Below is a small trained network, with its code and all its weights. Each question gives an input and a class and asks what happens when units are switched off, that is, made to give their printed mean instead of their output.

import numpy as np


def w(rows, s, z=0):
    codes = np.array(rows[::2]) - 128.0
    scale = np.full(codes.shape[1], s)
    scale[-1] = z or s
    return codes * scale


def f(y):
    return np.maximum(y, 0)


def log_softmax(a):
    a = a - a.max(-1, keepdims=True)
    return a - np.log(np.exp(a).sum(-1, keepdims=True))


def net(x, mask):
    res = np.array(x, float).reshape(1, 8) / 4 @ E
    y = f(res @ A[0][:, :-1].T + A[0][:, -1])
    res = res + np.where(mask, y, B[0][:, -1]) @ B[0][:, :-1]
    return log_softmax(res[-1] @ U[:, :-1].T + U[:, -1])


A, B = {}, {}
E = w([
[68,140,117,76,131,50,44,169,236],'x0',
[136,214,182,231,199,89,156,208,207],'x1',
[234,25,16,167,34,152,118,152,164],'x2',
[27,65,16,71,1,140,109,90,106],'x3',
[139,204,72,190,63,147,171,165,174],'x4',
[149,118,118,152,148,147,171,131,58],'x5',
[62,2,119,104,92,148,88,118,112],'x6',
[96,162,59,243,105,182,192,161,103],'x7',
],0.0084)
A[0] = w([
[178,114,195,62,223,86,66,99,182,179],'neuron 1',
[165,150,118,153,163,121,171,153,177,87],'neuron 2',
[176,110,115,167,100,168,149,109,49,204],'neuron 3',
[165,180,149,168,147,140,125,172,54,149],'neuron 4',
[126,140,107,115,167,87,102,131,163,146],'neuron 5',
[116,100,77,162,106,136,162,154,150,147],'neuron 6',
[134,116,143,96,102,79,159,136,135,77],'neuron 7',
[196,157,175,147,164,185,136,147,102,227],'neuron 8',
[154,115,94,142,174,190,141,88,120,13],'neuron 9',
[162,40,94,141,22,130,106,134,164,139],'neuron 10',
[154,54,18,101,70,186,72,155,124,106],'neuron 11',
[21,114,63,132,75,77,127,164,79,254],'neuron 12',
[135,251,136,160,164,107,147,220,209,187],'neuron 13',
[132,206,148,167,150,114,152,134,215,145],'neuron 14',
],0.011,0.0031)
B[0] = w([
[122,115,210,120,129,86,92,240,75,222],'neuron 1',
[121,79,77,164,112,108,116,87,95,181],'neuron 2',
[104,104,109,120,180,82,254,143,157,188],'neuron 3',
[107,153,96,163,130,114,183,126,94,187],'neuron 4',
[120,132,161,124,133,135,95,94,95,165],'neuron 5',
[123,111,119,113,104,128,111,129,162,169],'neuron 6',
[155,96,138,85,137,121,81,77,108,140],'neuron 7',
[58,179,108,155,110,48,158,139,56,197],'neuron 8',
[114,121,107,98,169,117,168,145,99,150],'neuron 9',
[225,48,104,99,168,115,147,168,208,215],'neuron 10',
[178,73,99,112,112,151,141,151,182,225],'neuron 11',
[65,100,164,88,153,205,105,54,159,204],'neuron 12',
[209,216,97,219,71,135,40,66,106,254],'neuron 13',
[187,203,102,166,46,140,68,114,113,212],'neuron 14',
],0.0086,0.02)
U = w([
[30,122,122,73,126,238,96,52,154,100],'0',
[117,106,221,70,164,89,45,165,90,90],'1',
[111,123,91,160,154,98,236,118,93,7],'2',
[163,178,91,211,97,115,60,100,128,247],'3',
[175,44,65,101,121,146,133,137,254,178],'4',
],0.0094,0.0012)

Each question gives the input, the list of numbers given to net, and the class t.
The units are the neurons (one row each of A and B). Each row of codes is followed by its name. A weight is (code - 128) times the scale printed after its matrix; where a second scale follows, it is the last column's (A, B and U).
mask holds one flag per neuron, in row order. A switched-off neuron (its flag False) gives its mean, the last column of its row in B, instead of its output. The means were averaged over made-up inputs and are rounded, as every weight is.
A unit's drop is (log p(t) with every unit on - log p(t) with that unit switched off) / (log p(t) with every unit on - log p(t) with every unit switched off).
The circuit of an input: a set's keep is (log p(t) with only the set's units on - log p(t) with every unit switched off) / (log p(t) with every unit on - log p(t) with every unit switched off). Starting from the 12 units with the biggest drops (on a tie, the unit counted first), units are removed one at a time, each time the one whose removal leaves the highest keep (on an exact tie, the one counted first), for as long as the keep stays at least 0.8.
circuit, biggest first: the units of the circuit, biggest drop first
top k neurons: the k neurons with the biggest drops, biggest first
drop when u is switched off: that unit's drop, to one decimal
input [-6,-2,6,-3,4,7,2,3], class 2: top 2 neurons : [neuron 3; neuron 8]
input [6,4,2,-5,-5,6,3,-1], class 1: circuit, biggest first : [neuron 1]
input [-1,-6,-7,5,3,-8,-1,-6], class 0: top 2 neurons : [neuron 12; neuron 10]
input [-5,2,-2,3,6,2,0,0], class 2: circuit, biggest first : [neuron 13; neuron 3]
input [-4,-6,-4,1,-1,-5,8,1], class 4: top 2 neurons : [neuron 11; neuron 8]
input [-1,-7,-2,7,0,3,-8,-1], class 0: top 2 neurons : [neuron 12; neuron 10]
input [-4,0,-4,-8,-6,3,5,1], class 2: top 2 neurons : [neuron 4; neuron 8]
input [0,-7,0,-8,-4,-5,7,6], class 1: top 2 neurons : [neuron 10; neuron 4]
input [-7,5,3,4,-2,2,6,0], class 4: drop when neuron 3 is switched off : 0.0
input [7,7,-3,4,-7,4,-1,0], class 1: drop when neuron 2 is switched off : 0.1
input [3,-7,-4,1,7,7,2,-7], class 0: drop when neuron 10 is switched off : 0.2
input [1,5,-4,0,-7,1,6,7], class 0: top 2 neurons : [neuron 1; neuron 13]
